Below are the code and all the weights of a small trained network. Each question names an input and a class and asks about switching units off, where a switched-off unit gives its printed mean instead of its output.

import numpy as np


def w(rows, s, z=0):
    codes = np.array(rows[::2]) - 128.0
    scale = np.full(codes.shape[1], s)
    scale[-1] = z or s
    return codes * scale


def f(y):
    return y / 2 * (1 + np.tanh(0.7978845608 * (y + 0.044715 * y**3)))


def log_softmax(a):
    a = a - a.max(-1, keepdims=True)
    return a - np.log(np.exp(a).sum(-1, keepdims=True))


def net(x, mask):
    res = np.array(x, float).reshape(1, 7) / 4 @ E
    y = f(res @ A[0][:, :-1].T + A[0][:, -1])
    res = res + np.where(mask, y, B[0][:, -1]) @ B[0][:, :-1]
    return log_softmax(res[-1] @ U[:, :-1].T + U[:, -1])


A, B = {}, {}
E = w([
[19,90,128,87,168],'x0',
[27,142,200,153,117],'x1',
[145,254,67,10,127],'x2',
[145,119,75,132,140],'x3',
[141,115,61,116,56],'x4',
[166,106,171,36,141],'x5',
[176,105,115,199,227],'x6',
],0.0053)
A[0] = w([
[115,150,136,132,156,136],'N0',
[236,170,44,110,135,99],'N1',
[43,158,76,98,148,162],'N2',
[131,175,168,136,156,189],'N3',
[228,55,104,254,187,169],'N4',
[82,178,128,127,181,51],'N5',
[77,145,76,189,137,191],'N6',
[99,30,37,53,136,217],'N7',
[133,190,178,133,86,253],'N8',
[85,121,152,161,63,237],'N9',
[190,168,73,120,146,76],'N10',
[161,144,90,128,126,119],'N11',
[102,162,122,124,185,34],'N12',
[99,147,95,196,110,123],'N13',
[76,164,72,248,116,192],'N14',
[105,207,112,199,68,158],'N15',
[215,73,160,160,179,212],'N16',
],0.014,0.0039)
B[0] = w([
[127,116,111,82,152,135],'N0',
[155,230,144,43,99,229],'N1',
[133,63,131,109,175,183],'N2',
[147,95,120,31,170,157],'N3',
[141,5,134,129,82,255],'N4',
[96,121,102,132,176,142],'N5',
[132,84,146,101,149,169],'N6',
[136,72,168,91,79,205],'N7',
[122,98,162,75,97,188],'N8',
[155,156,156,106,76,182],'N9',
[115,196,129,116,92,180],'N10',
[147,153,129,93,134,153],'N11',
[112,136,99,166,161,132],'N12',
[153,95,104,176,112,152],'N13',
[117,60,131,140,98,197],'N14',
[146,112,154,135,81,172],'N15',
[122,65,154,90,103,210],'N16',
],0.026,0.0097)
U = w([
[118,187,96,193,142,57],'0',
[142,218,140,99,107,110],'1',
[120,182,55,227,132,50],'2',
[93,111,110,123,196,25],'3',
[107,177,71,254,139,67],'4',
[136,59,162,105,108,251],'5',
[101,190,72,231,133,49],'6',
[128,142,136,193,95,18],'7',
],0.0071,0.0033)

Each question gives the input, the list of numbers given to net, and the class t.
The units are the neurons (one row each of A and B). Each row of codes is followed by its name. A weight is (code - 128) times the scale printed after its matrix; where a second scale follows, it is the last column's (A, B and U).
mask holds one flag per neuron, in row order. A switched-off neuron (its flag False) gives its mean, the last column of its row in B, instead of its output. The means were averaged over made-up inputs and are rounded, as every weight is.
A unit's drop is (log p(t) with every unit on - log p(t) with that unit switched off) / (log p(t) with every unit on - log p(t) with every unit switched off).
The circuit of an input: a set's keep is (log p(t) with only the set's units on - log p(t) with every unit switched off) / (log p(t) with every unit on - log p(t) with every unit switched off). Starting from the 12 units with the biggest drops (on a tie, the unit counted first), units are removed one at a time, each time the one whose removal leaves the highest keep (on an exact tie, the one counted first), for as long as the keep stays at least 0.8.
circuit, biggest first: the units of the circuit, biggest drop first
top k neurons: the k neurons with the biggest drops, biggest first
drop of u: that unit's drop, to one decimal
input [-4,-5,5,3,7,-4,6], class 1: circuit, biggest first	[N1]
input [0,1,8,-1,6,8,-4], class 1: circuit, biggest first	[N4 N1]
input [3,-8,2,-2,-2,-6,-2], class 1: circuit, biggest first	[N4 N16]
input [7,0,6,-4,0,-8,6], class 3: top 2 neurons	[N4 N5]
input [7,2,-3,-7,-8,8,0], class 3: top 2 neurons	[N4 N7]
input [6,-1,0,-4,-5,-4,-3], class 3: top 3 neurons	[N4 N16 N7]
input [-8,-7,4,8,-8,8,5], class 1: top 2 neurons	[N1 N10]
input [-8,0,0,-7,6,-4,-2], class 1: drop of N16	0.3
input [5,2,5,-1,-7,6,2], class 3: drop of N3	0.0
input [5,4,8,6,-6,8,6], class 3: drop of N4	0.1
